Below are the code and all the weights of a small trained network. Each question names an input and a class and asks about switching units off, where a switched-off unit gives its printed mean instead of its output.

import numpy as np


def w(rows, s, z=0):
    codes = np.array(rows[::2]) - 128.0
    scale = np.full(codes.shape[1], s)
    scale[-1] = z or s
    return codes * scale


def norm(h):
    return h / np.sqrt((h * h).mean(-1, keepdims=True) + 1e-5)


def f(y):
    return y / 2 * (1 + np.tanh(0.7978845608 * (y + 0.044715 * y**3)))


def log_softmax(a):
    a = a - a.max(-1, keepdims=True)
    return a - np.log(np.exp(a).sum(-1, keepdims=True))


def net(x, mask):
    res = np.array(x, float).reshape(1, 6) / 4 @ E
    u = 0
    for l in range(4):
        y = f(norm(res) @ A[l][:, :-1].T + A[l][:, -1])
        res = res + np.where(mask[u : u + 10], y, B[l][:, -1]) @ B[l][:, :-1]
        u += 10
    return log_softmax(norm(res)[-1] @ U[:, :-1].T + U[:, -1])


A, B = {}, {}
E = w([
[128,128,127],'x0',
[128,129,130],'x1',
[205,54,182],'x2',
[20,98,255],'x3',
[178,221,185],'x4',
[125,126,133],'x5',
],0.0047)
A[0] = w([
[181,165,178,64],'L0N0',
[128,123,127,135],'L0N1',
[76,2,55,93],'L0N2',
[32,205,75,23],'L0N3',
[174,120,61,79],'L0N4',
[168,125,71,54],'L0N5',
[51,99,213,85],'L0N6',
[175,90,160,57],'L0N7',
[168,178,169,96],'L0N8',
[227,19,197,6],'L0N9',
],0.0086,0.0021)
B[0] = w([
[114,189,138,152],'L0N0',
[130,128,129,130],'L0N1',
[135,251,174,254],'L0N2',
[89,90,39,221],'L0N3',
[170,91,159,177],'L0N4',
[158,94,154,155],'L0N5',
[205,84,140,232],'L0N6',
[97,130,99,134],'L0N7',
[130,189,148,158],'L0N8',
[52,125,18,222],'L0N9',
],0.021,0.0032)
A[1] = w([
[145,158,117,142],'L1N0',
[104,210,184,82],'L1N1',
[139,120,140,137],'L1N2',
[73,129,143,126],'L1N3',
[123,136,127,97],'L1N4',
[9,78,223,253],'L1N5',
[67,119,65,59],'L1N6',
[91,126,81,104],'L1N7',
[143,151,120,169],'L1N8',
[147,145,120,122],'L1N9',
],0.013,0.002)
B[1] = w([
[113,116,139,179],'L1N0',
[81,201,171,243],'L1N1',
[131,105,119,129],'L1N2',
[143,205,100,134],'L1N3',
[126,135,124,125],'L1N4',
[252,185,71,146],'L1N5',
[91,98,55,253],'L1N6',
[112,115,103,209],'L1N7',
[114,117,134,174],'L1N8',
[113,120,133,153],'L1N9',
],0.022,0.0039)
A[2] = w([
[72,85,150,132],'L2N0',
[201,86,121,120],'L2N1',
[13,1,196,155],'L2N2',
[127,130,139,95],'L2N3',
[132,134,128,117],'L2N4',
[126,141,118,108],'L2N5',
[125,140,119,112],'L2N6',
[60,58,179,3],'L2N7',
[128,128,128,127],'L2N8',
[126,141,117,106],'L2N9',
],0.01,0.0056)
B[2] = w([
[150,88,179,135],'L2N0',
[154,70,245,252],'L2N1',
[53,43,213,188],'L2N2',
[123,116,83,77],'L2N3',
[126,127,116,113],'L2N4',
[135,138,112,115],'L2N5',
[136,138,117,120],'L2N6',
[190,190,123,40],'L2N7',
[127,128,125,126],'L2N8',
[135,141,110,113],'L2N9',
],0.011,0.0016)
A[3] = w([
[123,123,132,119],'L3N0',
[44,122,178,164],'L3N1',
[101,130,127,11],'L3N2',
[109,123,146,5],'L3N3',
[40,126,169,147],'L3N4',
[118,125,130,103],'L3N5',
[121,123,132,123],'L3N6',
[107,131,125,99],'L3N7',
[80,118,145,122],'L3N8',
[40,99,246,147],'L3N9',
],0.011,0.0028)
B[3] = w([
[134,123,132,124],'L3N0',
[79,83,251,219],'L3N1',
[186,143,78,100],'L3N2',
[150,150,51,89],'L3N3',
[116,81,235,219],'L3N4',
[135,131,125,119],'L3N5',
[134,124,133,127],'L3N6',
[142,152,112,129],'L3N7',
[134,103,164,152],'L3N8',
[25,32,82,252],'L3N9',
],0.013,0.0029)
U = w([
[120,101,138,253],'0',
[127,116,37,93],'1',
[128,101,151,211],'2',
[120,203,183,36],'3',
[248,81,164,32],'4',
[107,92,141,102],'5',
],0.013,0.0046)

Each question gives the input, the list of numbers given to net, and the class t.
The units are the neurons (one row each of A and B). Each row of codes is followed by its name. A weight is (code - 128) times the scale printed after its matrix; where a second scale follows, it is the last column's (A, B and U).
mask holds one flag per neuron, layer by layer. A switched-off neuron (its flag False) gives its mean, the last column of its row in B, instead of its output. The means were averaged over made-up inputs and are rounded, as every weight is.
A unit's drop is (log p(t) with every unit on - log p(t) with that unit switched off) / (log p(t) with every unit on - log p(t) with every unit switched off).
The circuit of an input: a set's keep is (log p(t) with only the set's units on - log p(t) with every unit switched off) / (log p(t) with every unit on - log p(t) with every unit switched off). Starting from the 12 units with the biggest drops (on a tie, the unit counted first), units are removed one at a time, each time the one whose removal leaves the highest keep (on an exact tie, the one counted first), for as long as the keep stays at least 0.8.
units of the circuit, in order: the units of the circuit, biggest drop first
top k neurons: the k neurons with the biggest drops, biggest first
top k neurons in layer l: the k neurons of layer l with the biggest drops, biggest first
drop when u is switched off: that unit's drop, to one decimal
input [-3,-5,-6,4,3,-4], class 1: top 2 neurons	L0N3, L1N6
input [-7,-2,1,8,-4,-7], class 4: top 2 neurons	L1N5, L0N6
input [-3,5,3,8,-3,-7], class 4: units of the circuit, in order	L1N5
input [8,1,-6,-8,-4,-3], class 4: units of the circuit, in order	L0N9, L0N4, L0N5, L3N9
input [-7,0,4,8,-8,7], class 3: top 3 neurons	L0N2, L0N3, L1N5
input [0,-1,5,8,-8,3], class 3: top 2 neurons in layer 0	L0N2, L0N3
input [-5,4,-7,8,1,-1], class 4: units of the circuit, in order	L1N5, L0N6
input [4,-4,1,7,6,-4], class 4: top 4 neurons	L0N2, L1N5, L0N6, L2N2
input [-1,-3,2,6,5,5], class 4: top 3 neurons	L0N2, L1N5, L0N3
input [1,2,7,7,7,-4], class 1: units of the circuit, in order	L1N5, L0N9
input [-3,1,-3,1,2,1], class 1: top 2 neurons in layer 0	L0N3, L0N4
input [-7,-2,-4,8,-6,-7], class 4: top 2 neurons	L1N5, L0N6
input [-8,5,-5,-8,-6,1], class 4: top 2 neurons	L0N9, L0N4
input [4,-6,-6,-2,-8,0], class 3: top 2 neurons in layer 0	L0N2, L0N9
input [4,-6,-8,0,4,1], class 1: top 2 neurons in layer 0	L0N3, L0N6
input [0,-5,-7,3,-8,2], class 3: top 2 neurons in layer 1	L1N1, L1N3
input [7,2,7,3,-6,3], class 1: top neuron in layer 2	L2N1
input [-3,-7,5,4,-8,2], class 3: top 2 neurons in layer 0	L0N2, L0N3
input [-7,4,8,4,3,3], class 1: drop when L0N9 is switched off	1.1
input [-6,5,5,8,-5,-5], class 4: drop when L1N9 is switched off	0.0
input [-5,-3,-6,8,-3,3], class 4: drop when L1N5 is switched off	0.5
input [2,3,1,-7,2,4], class 4: drop when L1N1 is switched off	0.1
input [-5,-7,-4,-4,-8,5], class 3: top neuron in layer 0	L0N2
